Below is a small trained network, with its code and all its weights. Each question gives an input and a class and asks what happens when units are switched off, that is, made to give their printed mean instead of their output.

import numpy as np


def w(rows, s, z=0):
    codes = np.array(rows[::2]) - 128.0
    scale = np.full(codes.shape[1], s)
    scale[-1] = z or s
    return codes * scale


def f(y):
    return y / 2 * (1 + np.tanh(0.7978845608 * (y + 0.044715 * y**3)))


def log_softmax(a):
    a = a - a.max(-1, keepdims=True)
    return a - np.log(np.exp(a).sum(-1, keepdims=True))


def net(x, mask):
    res = np.array(x, float).reshape(1, 4) / 4 @ E
    y = f(res @ A[0][:, :-1].T + A[0][:, -1])
    res = res + np.where(mask, y, B[0][:, -1]) @ B[0][:, :-1]
    return log_softmax(res[-1] @ U[:, :-1].T + U[:, -1])


A, B = {}, {}
E = w([
[106,162,159,84,156,192,148,24],'x0',
[161,102,77,193,226,64,210,81],'x1',
[124,110,61,1,93,78,148,51],'x2',
[163,186,183,100,147,35,246,119],'x3',
],0.011)
A[0] = w([
[154,199,167,31,104,186,105,172,222],'N0',
[66,173,228,97,58,155,115,113,133],'N1',
[182,120,147,235,213,149,144,167,184],'N2',
[136,183,206,121,175,243,59,90,162],'N3',
[76,79,25,87,129,149,141,59,251],'N4',
[108,60,65,165,101,254,55,170,83],'N5',
[207,94,31,62,67,39,134,153,198],'N6',
],0.0097,0.0028)
B[0] = w([
[172,87,175,136,95,161,156,157,201],'N0',
[127,134,171,150,84,207,210,153,196],'N1',
[187,50,113,190,181,172,109,114,230],'N2',
[178,120,145,127,105,130,193,164,215],'N3',
[224,129,107,71,97,123,47,40,202],'N4',
[93,81,58,53,78,62,125,68,250],'N5',
[151,90,74,183,250,128,180,150,220],'N6',
],0.011,0.015)
U = w([
[157,154,231,120,42,178,149,176,129],'0',
[172,99,102,146,171,125,188,127,244],'1',
[127,199,113,81,166,29,169,75,10],'2',
[45,136,106,83,52,74,75,160,2],'3',
[162,109,71,92,88,129,7,65,251],'4',
[148,117,136,190,164,178,65,253,35],'5',
],0.011,0.0019)

Each question gives the input, the list of numbers given to net, and the class t.
The units are the neurons (one row each of A and B). Each row of codes is followed by its name. A weight is (code - 128) times the scale printed after its matrix; where a second scale follows, it is the last column's (A, B and U).
mask holds one flag per neuron, in row order. A switched-off neuron (its flag False) gives its mean, the last column of its row in B, instead of its output. The means were averaged over made-up inputs and are rounded, as every weight is.
A unit's drop is (log p(t) with every unit on - log p(t) with that unit switched off) / (log p(t) with every unit on - log p(t) with every unit switched off).
The circuit of an input: a set's keep is (log p(t) with only the set's units on - log p(t) with every unit switched off) / (log p(t) with every unit on - log p(t) with every unit switched off). Starting from all 7 units, units are removed one at a time, each time the one whose removal leaves the highest keep (on an exact tie, the one counted first), for as long as the keep stays at least 0.8.
circuit, biggest first: the units of the circuit, biggest drop first
unit that matters most: the unit with the biggest drop
k most important neurons: the k neurons with the biggest drops, biggest first
drop of u: that unit's drop, to one decimal
input [-6,-3,-3,-6], class 4: 2 most important neurons	[N5 N1]
input [-6,6,-5,3], class 5: circuit, biggest first	[N5 N2]
input [-2,1,-4,-7], class 4: unit that matters most	N5
input [-1,-3,1,3], class 0: circuit, biggest first	[N2 N5]
input [-1,1,-6,5], class 5: circuit, biggest first	[N5 N4]
input [-5,-6,0,-7], class 3: 2 most important neurons	[N5 N2]
input [-6,5,1,-5], class 4: 3 most important neurons	[N3 N1 N5]
input [3,4,2,7], class 2: 4 most important neurons	[N2 N0 N1 N3]
input [7,5,-7,-8], class 4: 2 most important neurons	[N5 N6]
input [4,-5,-3,-6], class 0: 2 most important neurons	[N3 N1]
input [-5,8,8,-5], class 4: 2 most important neurons	[N4 N3]
input [-2,-2,-4,6], class 5: 2 most important neurons	[N5 N3]
input [0,4,3,-1], class 4: 2 most important neurons	[N4 N3]
input [-7,7,-3,-2], class 5: most important neuron	[N5]
input [-6,-3,-8,7], class 5: 2 most important neurons	[N2 N5]
input [2,1,-5,2], class 5: drop of N5	0.6
input [-7,-7,5,-1], class 1: drop of N6	1.2
input [8,-1,-4,1], class 0: drop of N3	0.0
